Each row is followed by its class number.
[-10.8  -5.7   0.6  -5.0   1.2  13.1   6.9 -21.7  -5.4   1.3  -5.5  -0.6
  14.4  14.0   2.6 -15.2  -0.6 -14.1  -7.6  -0.7  -4.6   7.4  -7.5 -21.1
   6.0  -2.1  -2.6 -24.6   8.9  -5.1]
1
[  7.4  -1.4   4.4   7.1  -0.7 -13.7  -3.8  25.6   1.9  -1.0   4.7  -3.9
  13.0  -0.8   6.8  12.9  -3.6  18.3  22.7  -1.8   8.2 -18.6   2.3   8.6
 -10.5 -12.4   5.6  11.7 -13.4   6.1]
2
[-16.1  -1.5 -15.0 -19.2  -3.1  27.9  12.3 -54.3  -6.8   1.2  -6.0   5.1
  -0.2   5.5  -6.8 -25.6   8.9 -30.8 -40.4   3.7 -11.0  25.6  -2.5 -21.4
  21.4  14.9 -12.5 -26.4  18.0 -12.4]
1
[ -4.6  -6.2  -4.3   0.2   4.5   0.5   4.6  -4.7  -2.3   1.8  12.2  -7.5
  33.0   1.7   5.7   3.3   2.6  13.4  -2.5   0.3   2.0 -20.6  -2.1  -5.3
  -3.1  -8.1  -8.9  -5.0  -7.9   2.9]
0
[ 4.0 -3.2  6.4  6.9 -1.0 -4.3 -2.2 15.6  1.4 -4.0 -4.1 -4.6  2.8  6.6
 11.4  2.5 -2.4  4.1 16.9 -5.8 -0.7 -5.0  2.0 -5.9 -5.6 -7.9  7.4 -2.5
 -1.2  4.1]
0
[ -8.0 -11.8  -0.5  -4.5   8.1   5.6   9.7 -11.0  -6.2  -6.9  11.6 -13.0
  62.1  13.7  14.2  -3.1  -0.4  15.5   0.6   5.3  -1.1 -27.0  -4.4 -20.6
  -3.8 -18.1 -10.6 -26.0  -8.5   1.1]
0
[ -1.3  -6.6  -3.2  -4.5   5.7  -1.7   5.1  -4.1   3.7  -3.5  10.7  -9.7
  35.2   3.8   5.5   3.2  -0.7  15.2   1.7   3.6   0.0 -21.2   0.2  -5.4
  -5.0 -11.4  -5.2  -6.0  -7.7   1.7]
0
[ -5.4  -8.9   5.6  -0.6   5.7   4.3   6.4  -7.9  -3.4  -0.1  12.0 -11.3
  56.8  11.8  13.2  -0.9  -2.0  17.0   4.4   4.2   3.9 -27.9  -3.5 -16.1
  -6.3 -17.8  -7.9 -18.5  -9.2   4.5]
0
[ -9.0  -4.7 -11.8 -12.4   4.8  15.7  10.3 -28.1  -7.0   0.1   1.3  -2.3
  20.5   8.2   2.4 -13.9   3.0 -10.3 -18.1   0.1  -5.0   2.1  -4.4 -17.2
  10.4   1.4  -9.8 -20.4   5.0  -4.8]
1
[ 14.2   8.6   6.1  10.5  -8.2 -17.1  -7.6  28.6   6.1  -2.0  -4.8   7.5
 -38.2  -9.5  -6.3  13.8   0.9   1.1  17.6  -2.8   8.4   7.4   1.2  19.0
  -4.3   4.9  13.8  27.6  -2.2   3.9]
2
[ 10.4   0.9   9.8  15.4  -3.5 -14.7  -6.0  31.1   3.7  -1.4  -4.0   1.4
  -7.3   1.3   1.7   8.1  -4.2   7.6  26.6  -4.2   1.6  -7.4  -1.6   7.8
  -9.9  -9.4  10.2   7.8  -6.5   6.6]
2
[ -1.2  -6.8   5.4   7.7   6.0  -3.2   3.5   6.5  -2.9   0.0   7.7 -10.3
  36.4   5.6  17.1   3.2  -0.6  16.2  10.5   2.2   2.9 -23.2  -2.9  -5.3
  -8.3 -13.1  -2.8  -8.2 -11.7   3.5]
0
[ -3.2 -10.8   3.3   2.7   5.6   3.1   6.7   1.1  -5.0  -1.5   6.4  -9.6
  53.4  16.2  10.3   2.3  -4.2  16.3  12.1   0.2   5.0 -26.6  -5.3 -18.4
  -6.7 -21.8  -4.6 -22.3  -9.9   5.9]
0
[  5.3   2.8   1.3   8.0  -1.3 -14.8  -6.5  26.1   7.7  -0.5   6.7  -3.1
  -7.4  -6.9   2.9  15.1  -1.6  15.6  15.9   0.2   5.2 -10.9   1.1  16.4
  -8.5  -3.1   7.6  18.9 -10.8   6.0]
2
[  0.1  -6.9   2.3   5.0   3.0  -5.8   2.3  11.2   0.1   0.0  10.0  -9.6
  38.8   8.9  11.3   5.8  -4.8  20.8  14.9   6.7   1.2 -27.1  -4.4  -7.0
  -9.6 -19.4  -0.8  -8.6 -10.4   3.3]
0
[ -6.2  -4.1  -1.1  -4.4   0.4  12.0  10.2 -20.3  -5.3  -1.5  -4.6   1.3
   5.5  10.4  -2.8 -14.9   3.2 -13.8 -11.9  -0.5  -4.8   9.4  -4.6 -15.6
   7.8   3.0  -4.6 -17.2   8.9  -4.0]
1
[ -3.1  -1.7  -1.0  -5.3   0.4  12.4   4.1 -17.8  -0.9   3.9  -5.2   2.9
  -5.1   7.1  -3.5 -15.5   1.2 -16.6 -11.4  -0.3  -3.5  14.2   1.3 -11.6
  11.1   5.2  -1.5 -12.3  10.2  -3.7]
1
[  1.4  -3.0   0.7   0.4   2.7  -4.0   2.1   4.6   3.6  -3.0   9.2  -5.2
  21.6  -0.8   5.8   3.6  11.8  18.5   3.1   1.8   4.0 -18.9   0.3   0.4
  -9.7  -8.4  -3.1   0.4 -11.2   3.8]
0
[ 13.8   1.9  10.1  23.0  -0.8 -20.9 -11.9  44.5   6.9  -1.3   3.6  -2.8
 -10.6  -8.4   4.5  21.2  -1.2  20.5  34.7  -3.4   8.0 -12.6  -0.5  18.8
 -12.8 -11.3  14.0  27.3 -12.3  10.2]
2
[ -4.4   1.1   1.3  -4.3  -2.0   2.2   2.5 -10.3  -3.7  -1.3 -12.8   1.4
  -7.9   7.3 -13.3 -11.6  -0.8 -15.2  -6.9  -5.6  -3.9  16.1  -1.1  -4.7
   7.5   7.9   3.6  -8.9   9.2  -4.1]
1
